Below is a small trained network, with its code and all its weights. Each question gives an input and a class and asks what happens when units are switched off, that is, made to give their printed mean instead of their output.

import numpy as np


def w(rows, s, z=0):
    codes = np.array(rows[::2]) - 128.0
    scale = np.full(codes.shape[1], s)
    scale[-1] = z or s
    return codes * scale


def norm(h):
    return h / np.sqrt((h * h).mean(-1, keepdims=True) + 1e-5)


def f(y):
    return y / 2 * (1 + np.tanh(0.7978845608 * (y + 0.044715 * y**3)))


def log_softmax(a):
    a = a - a.max(-1, keepdims=True)
    return a - np.log(np.exp(a).sum(-1, keepdims=True))


def net(x, mask):
    res = np.array(x, float).reshape(1, 3) / 4 @ E
    u = 0
    for l in range(2):
        y = f(norm(res) @ A[l][:, :-1].T + A[l][:, -1])
        res = res + np.where(mask[u : u + 15], y, B[l][:, -1]) @ B[l][:, :-1]
        u += 15
    return log_softmax(norm(res)[-1] @ U[:, :-1].T + U[:, -1])


A, B = {}, {}
E = w([
[47,170,183,111,171,170,23,164,53],'x0',
[90,176,5,71,168,169,212,162,104],'x1',
[86,19,48,145,109,1,99,222,129],'x2',
],0.0075)
A[0] = w([
[116,170,120,67,135,181,75,53,141,94],'L0N1',
[170,202,95,184,168,133,63,188,165,62],'L0N2',
[169,162,177,131,106,75,139,228,115,75],'L0N3',
[89,73,97,93,140,138,47,85,95,23],'L0N4',
[46,145,161,72,148,107,59,101,89,71],'L0N5',
[105,97,133,129,112,204,83,165,156,41],'L0N6',
[145,193,197,124,153,145,177,81,149,165],'L0N7',
[101,92,3,25,208,187,162,57,52,98],'L0N8',
[146,154,141,120,254,133,60,187,73,2],'L0N9',
[187,177,130,57,120,117,63,190,141,34],'L0N10',
[83,104,97,117,84,115,137,243,86,127],'L0N11',
[122,57,176,189,111,100,80,34,124,114],'L0N12',
[99,45,111,155,122,76,125,66,94,101],'L0N13',
[162,127,71,215,101,65,199,55,143,98],'L0N14',
[124,88,157,202,117,132,84,83,133,98],'L0N15',
],0.0062,0.0042)
B[0] = w([
[124,107,111,75,124,87,114,144,194,176],'L0N1',
[136,104,102,149,103,137,152,128,128,110],'L0N2',
[142,136,97,117,146,113,141,126,115,126],'L0N3',
[169,177,142,141,71,148,116,122,186,129],'L0N4',
[180,95,71,148,132,174,151,173,114,188],'L0N5',
[121,79,106,164,126,142,163,155,203,112],'L0N6',
[148,136,131,112,167,81,99,175,157,240],'L0N7',
[113,128,140,184,178,89,175,102,43,254],'L0N8',
[154,147,114,167,120,163,123,185,142,161],'L0N9',
[126,59,138,125,143,139,156,162,149,105],'L0N10',
[145,180,137,62,137,108,110,92,112,224],'L0N11',
[120,114,113,156,186,108,187,134,83,232],'L0N12',
[154,254,153,95,153,135,79,107,129,169],'L0N13',
[172,154,101,146,109,189,100,215,148,217],'L0N14',
[93,142,104,137,148,111,182,124,104,179],'L0N15',
],0.0073,0.0043)
A[1] = w([
[69,172,93,55,192,242,212,78,184,121],'L1N1',
[181,110,230,238,122,128,64,52,147,120],'L1N2',
[183,141,98,139,83,116,189,65,176,128],'L1N3',
[167,116,162,93,138,188,121,53,154,33],'L1N4',
[27,101,97,139,100,90,47,184,77,90],'L1N5',
[181,89,93,133,81,143,185,109,204,1],'L1N6',
[146,171,179,137,172,219,107,93,128,40],'L1N7',
[86,64,111,55,122,63,90,147,166,55],'L1N8',
[170,86,75,177,227,125,120,201,180,96],'L1N9',
[166,139,109,142,127,191,60,176,86,140],'L1N10',
[114,70,138,225,116,101,103,30,73,155],'L1N11',
[58,97,178,141,130,180,54,160,115,63],'L1N12',
[123,178,72,112,112,153,183,124,35,165],'L1N13',
[177,220,177,68,223,109,120,112,135,109],'L1N14',
[2,163,133,111,120,211,93,172,91,47],'L1N15',
],0.0085,0.0028)
B[1] = w([
[140,100,66,89,166,19,86,182,124,221],'L1N1',
[103,140,33,111,230,56,158,191,83,244],'L1N2',
[129,86,89,182,86,221,63,177,72,192],'L1N3',
[132,104,107,38,88,37,87,90,117,150],'L1N4',
[181,139,66,86,96,122,132,124,224,228],'L1N5',
[138,134,169,230,108,192,81,175,134,169],'L1N6',
[147,116,68,120,58,48,67,138,181,191],'L1N7',
[158,180,159,48,123,182,89,3,139,157],'L1N8',
[90,128,227,80,103,211,108,95,122,206],'L1N9',
[124,110,229,175,50,220,187,50,139,191],'L1N10',
[61,141,166,126,133,158,226,88,89,178],'L1N11',
[174,117,89,200,126,163,176,181,115,185],'L1N12',
[115,113,241,191,138,108,108,106,152,232],'L1N13',
[81,117,156,91,49,198,163,51,147,254],'L1N14',
[231,60,63,215,111,134,140,182,135,195],'L1N15',
],0.0066)
U = w([
[224,70,85,224,95,227,108,211,123,141],'0',
[114,111,75,141,251,39,198,137,52,140],'1',
[184,125,56,16,79,82,50,83,199,135],'2',
[62,125,253,124,103,213,167,43,118,151],'3',
[32,162,128,151,141,154,97,168,210,2],'4',
[38,160,121,151,148,162,104,159,211,24],'5',
[6,160,112,149,141,173,68,156,179,19],'6',
[16,147,113,162,130,156,88,150,197,16],'7',
],0.018,0.023)

Each question gives the input, the list of numbers given to net, and the class t.
The units are the neurons (one row each of A and B). Each row of codes is followed by its name. A weight is (code - 128) times the scale printed after its matrix; where a second scale follows, it is the last column's (A, B and U).
mask holds one flag per neuron, layer by layer. A switched-off neuron (its flag False) gives its mean, the last column of its row in B, instead of its output. The means were averaged over made-up inputs and are rounded, as every weight is.
A unit's drop is (log p(t) with every unit on - log p(t) with that unit switched off) / (log p(t) with every unit on - log p(t) with every unit switched off).
The circuit of an input: a set's keep is (log p(t) with only the set's units on - log p(t) with every unit switched off) / (log p(t) with every unit on - log p(t) with every unit switched off). Starting from the 12 units with the biggest drops (on a tie, the unit counted first), units are removed one at a time, each time the one whose removal leaves the highest keep (on an exact tie, the one counted first), for as long as the keep stays at least 0.8.
units of the circuit, in order: the units of the circuit, biggest drop first
unit that matters most: the unit with the biggest drop
top k neurons: the k neurons with the biggest drops, biggest first
k most important neurons of layer l: the k neurons of layer l with the biggest drops, biggest first
drop of u: that unit's drop, to one decimal
input [-3,2,-1], class 3: top neuron -> (L1N9)
input [6,6,-7], class 2: top 3 neurons -> (L1N1, L1N7, L0N1)
input [1,3,0], class 3: top 3 neurons -> (L0N8, L1N2, L1N13)
input [4,4,5], class 2: 2 most important neurons of layer 0 -> (L0N11, L0N14)
input [7,7,7], class 0: top 4 neurons -> (L1N15, L1N2, L0N12, L1N5)
input [2,-8,8], class 1: 3 most important neurons of layer 1 -> (L1N11, L1N2, L1N14)
input [-2,-8,8], class 1: top 2 neurons -> (L0N12, L1N11)
input [5,-5,-4], class 0: top 2 neurons -> (L0N8, L1N12)
input [-5,7,-7], class 1: 2 most important neurons of layer 1 -> (L1N1, L1N5)
input [6,-7,-8], class 2: 3 most important neurons of layer 1 -> (L1N7, L1N4, L1N2)
input [-7,-5,-6], class 0: top 2 neurons -> (L1N3, L1N6)
input [4,-1,-2], class 0: top 3 neurons -> (L1N15, L1N12, L0N11)
input [2,-3,2], class 3: top 2 neurons -> (L0N12, L0N5)
input [4,5,6], class 2: units of the circuit, in order -> (L1N5)
input [-3,-4,-1], class 1: 2 most important neurons of layer 1 -> (L1N2, L1N10)
input [0,5,-4], class 1: top 2 neurons -> (L1N1, L0N8)
input [3,2,2], class 3: 2 most important neurons of layer 1 -> (L1N10, L1N13)
input [-3,1,3], class 3: top 2 neurons -> (L0N14, L1N15)
input [-1,4,5], class 2: top 2 neurons -> (L0N12, L1N2)
input [-6,-8,-5], class 1: unit that matters most -> L1N2
input [-3,-7,-2], class 1: drop of L1N2 -> 0.3
input [0,2,0], class 3: drop of L1N13 -> 0.1
input [2,-1,-4], class 2: drop of L0N14 -> 0.2
